Below is a small trained network, with its code and all its weights. Each question gives an input and a target symbol and asks what happens when units are switched off, that is, made to give their printed mean instead of their output.

import numpy as np


def w(rows, s, z=0):
    codes = np.array(rows[::2]) - 128.0
    scale = np.full(codes.shape[1], s)
    scale[-1] = z or s
    return codes * scale


def norm(h):
    return h / np.sqrt((h * h).mean(-1, keepdims=True) + 1e-5)


def f(y):
    return np.maximum(y, 0)


def softmax(a):
    e = np.exp(a - a.max(-1, keepdims=True))
    return e / e.sum(-1, keepdims=True)


def log_softmax(a):
    a = a - a.max(-1, keepdims=True)
    return a - np.log(np.exp(a).sum(-1, keepdims=True))


def net(x, mask):
    ids = ['ΨΩαεηθπφ'.index(c) for c in x.split()]
    T = len(ids)
    res = E[ids] + P[:T]
    u = 0
    for l in range(2):
        r = norm(res)
        for j in range(3):
            rows = slice(3 * j, 3 * j + 3)
            q, k, v = (r @ M[l][rows].T for M in (Q, K, V))
            z = softmax(np.where(np.tri(T) > 0, q @ k.T / 3**0.5, -1e9)) @ v
            o = O[l][rows]
            res = res + np.where(mask[u + j], z, o[:, -1]) @ o[:, :-1]
        u += 3
        y = f(norm(res) @ A[l][:, :-1].T + A[l][:, -1])
        res = res + np.where(mask[u : u + 8], y, B[l][:, -1]) @ B[l][:, :-1]
        u += 8
    return log_softmax(norm(res)[-1] @ U[:, :-1].T + U[:, -1])


Q, K, V, O, A, B = {}, {}, {}, {}, {}, {}
E = w([
[171,164,142],'Ψ',
[144,165,168],'Ω',
[73,118,97],'α',
[180,154,147],'ε',
[119,120,150],'η',
[111,193,145],'θ',
[202,84,130],'π',
[119,2,59],'φ',
],0.0055)
P = w([
[37,108,59],'0',
[235,203,241],'1',
[234,194,212],'2',
[205,170,187],'3',
[188,165,197],'4',
[176,149,208],'5',
[155,152,203],'6',
[169,133,196],'7',
[148,102,251],'8',
],0.0011)
Q[0] = w([
[177,195,179],'L0H0',
[106,122,120],'L0H0',
[138,116,135],'L0H0',
[133,181,2],'L0H1',
[138,95,248],'L0H1',
[109,92,239],'L0H1',
[70,81,156],'L0H2',
[164,159,95],'L0H2',
[90,122,136],'L0H2',
],0.0068)
K[0] = w([
[137,83,76],'L0H0',
[140,138,155],'L0H0',
[104,128,124],'L0H0',
[177,192,1],'L0H1',
[78,77,214],'L0H1',
[110,101,217],'L0H1',
[96,79,237],'L0H2',
[147,135,84],'L0H2',
[127,124,167],'L0H2',
],0.0075)
V[0] = w([
[138,98,138],'L0H0',
[150,103,67],'L0H0',
[115,127,199],'L0H0',
[150,116,222],'L0H1',
[170,197,17],'L0H1',
[88,67,251],'L0H1',
[132,133,113],'L0H2',
[98,100,250],'L0H2',
[97,93,191],'L0H2',
],0.0028)
O[0] = w([
[126,113,117,122],'L0H0',
[100,84,126,79],'L0H0',
[173,175,117,173],'L0H0',
[184,132,94,251],'L0H1',
[141,79,212,87],'L0H1',
[139,200,4,192],'L0H1',
[123,127,131,123],'L0H2',
[228,172,79,184],'L0H2',
[133,143,103,121],'L0H2',
],0.0032,0.0013)
A[0] = w([
[4,141,88,138],'L0N0',
[68,147,104,189],'L0N1',
[73,234,122,184],'L0N2',
[124,122,142,84],'L0N3',
[212,186,159,12],'L0N4',
[171,8,157,35],'L0N5',
[164,146,8,30],'L0N6',
[54,130,61,2],'L0N7',
],0.0039,0.0009)
B[0] = w([
[201,131,218,156],'L0N0',
[191,133,201,151],'L0N1',
[207,113,32,215],'L0N2',
[157,139,138,128],'L0N3',
[142,71,199,252],'L0N4',
[186,170,76,161],'L0N5',
[173,254,85,166],'L0N6',
[208,150,201,144],'L0N7',
],0.0033,0.003)
Q[1] = w([
[38,105,103],'L1H0',
[219,159,150],'L1H0',
[215,150,154],'L1H0',
[208,166,94],'L1H1',
[222,79,67],'L1H1',
[98,50,157],'L1H1',
[141,108,141],'L1H2',
[220,125,254],'L1H2',
[50,173,15],'L1H2',
],0.0078)
K[1] = w([
[60,161,224],'L1H0',
[185,76,47],'L1H0',
[180,74,26],'L1H0',
[69,89,179],'L1H1',
[88,112,250],'L1H1',
[219,197,139],'L1H1',
[127,144,124],'L1H2',
[149,184,2],'L1H2',
[110,55,211],'L1H2',
],0.0081)
V[1] = w([
[136,202,202],'L1H0',
[156,55,48],'L1H0',
[165,80,55],'L1H0',
[86,253,162],'L1H1',
[173,92,73],'L1H1',
[109,2,151],'L1H1',
[165,50,173],'L1H2',
[147,176,49],'L1H2',
[168,77,142],'L1H2',
],0.004)
O[1] = w([
[199,209,215,195],'L1H0',
[104,12,23,186],'L1H0',
[131,2,9,228],'L1H0',
[10,186,179,133],'L1H1',
[160,86,38,165],'L1H1',
[236,106,209,10],'L1H1',
[170,14,177,138],'L1H2',
[160,214,21,233],'L1H2',
[164,72,139,179],'L1H2',
],0.0029,0.0013)
A[1] = w([
[2,187,254,199],'L1N0',
[121,133,132,119],'L1N1',
[120,46,98,227],'L1N2',
[169,124,124,78],'L1N3',
[34,182,170,138],'L1N4',
[133,111,134,88],'L1N5',
[92,177,89,158],'L1N6',
[48,46,57,250],'L1N7',
],0.0044,0.0022)
B[1] = w([
[21,96,85,227],'L1N0',
[127,131,125,129],'L1N1',
[82,148,91,252],'L1N2',
[139,135,125,160],'L1N3',
[99,126,86,159],'L1N4',
[125,124,126,129],'L1N5',
[122,93,106,188],'L1N6',
[2,136,179,233],'L1N7',
],0.0054,0.0019)
U = w([
[144,105,196,231],'Ψ',
[81,193,137,91],'Ω',
[85,107,223,54],'α',
[162,87,248,211],'ε',
[194,219,7,3],'η',
[47,254,116,185],'θ',
[230,15,77,112],'π',
[37,8,58,123],'φ',
],0.007,0.0028)

Each question gives the input, a string of symbols that net reads in full, and the target symbol t.
The units are the heads (3 rows each of Q, K, V and O) and the neurons (one row each of A and B). Each row of codes is followed by its name. A weight is (code - 128) times the scale printed after its matrix; where a second scale follows, it is the last column's (O, A, B and U).
mask holds one flag per unit, layer by layer, with each layer's heads first. A switched-off unit (its flag False) gives its mean, the last column of its rows in O or B, instead of its output. The means were averaged over made-up inputs and are rounded, as every weight is.
A unit's drop is (log p(t) with every unit on - log p(t) with that unit switched off) / (log p(t) with every unit on - log p(t) with every unit switched off).
The circuit of an input: a set's keep is (log p(t) with only the set's units on - log p(t) with every unit switched off) / (log p(t) with every unit on - log p(t) with every unit switched off). Starting from the 12 units with the biggest drops (on a tie, the unit counted first), units are removed one at a time, each time the one whose removal leaves the highest keep (on an exact tie, the one counted first), for as long as the keep stays at least 0.8.
units of the circuit, in order: the units of the circuit, biggest drop first
top k neurons: the k neurons with the biggest drops, biggest first
k most important neurons of layer l: the k neurons of layer l with the biggest drops, biggest first
heads that matter: for each layer, one digit per head in row order, 1 if its drop is at least 0.15 and else 0, layers parted by /
drop when u is switched off: that unit's drop, to one decimal
input φ Ψ φ α φ ε, target φ: units of the circuit, in order => (L1H0)
input π ε α φ ε π, target φ: units of the circuit, in order => (L1H0 L1N7)
input Ψ Ω ε ε η θ α η θ, target η: units of the circuit, in order => (L0N2 L1N7)
input Ψ Ψ ε ε Ψ, target ε: units of the circuit, in order => (L0H1 L1H2)
input θ θ η η π, target η: units of the circuit, in order => (L0H1 L1H1)
input π π ε, target π: heads that matter => 000 / 110
input Ω θ θ Ψ α θ θ θ η, target θ: heads that matter => 000 / 010
input Ω ε Ω Ω π θ π Ψ η, target η: heads that matter => 010 / 000
input π θ α θ θ π, target φ: units of the circuit, in order => (L1H0 L1N7 L1H1)
input π π η φ θ Ψ θ, target φ: heads that matter => 000 / 100
input Ω ε η ε φ π ε φ Ω, target φ: heads that matter => 000 / 100
input α θ α ε ε, target ε: heads that matter => 010 / 000
input θ θ ε, target θ: heads that matter => 000 / 011
input ε η η η η ε Ω, target η: units of the circuit, in order => (L0H1)
input φ Ψ Ω, target φ: 2 most important neurons of layer 0 => (L0N5 L0N4)
input ε Ψ π π φ Ψ θ, target φ: top 2 neurons => (L0N5 L1N7)
input φ η ε, target π: heads that matter => 010 / 110
input α α ε α, target ε: heads that matter => 000 / 000
input ε α Ψ ε Ω, target ε: 2 most important neurons of layer 0 => (L0N6 L0N4)
input η ε α, target η: 2 most important neurons of layer 0 => (L0N2 L0N4)
input φ ε ε α η α θ Ψ Ω, target η: top neuron => (L0N2)
input θ θ θ η α ε π, target η: drop when L1N7 is switched off => -0.1
input θ α π φ π Ψ, target φ: drop when L1H0 is switched off => 0.9
input π η ε Ω φ α ε, target φ: drop when L1H0 is switched off => 0.9
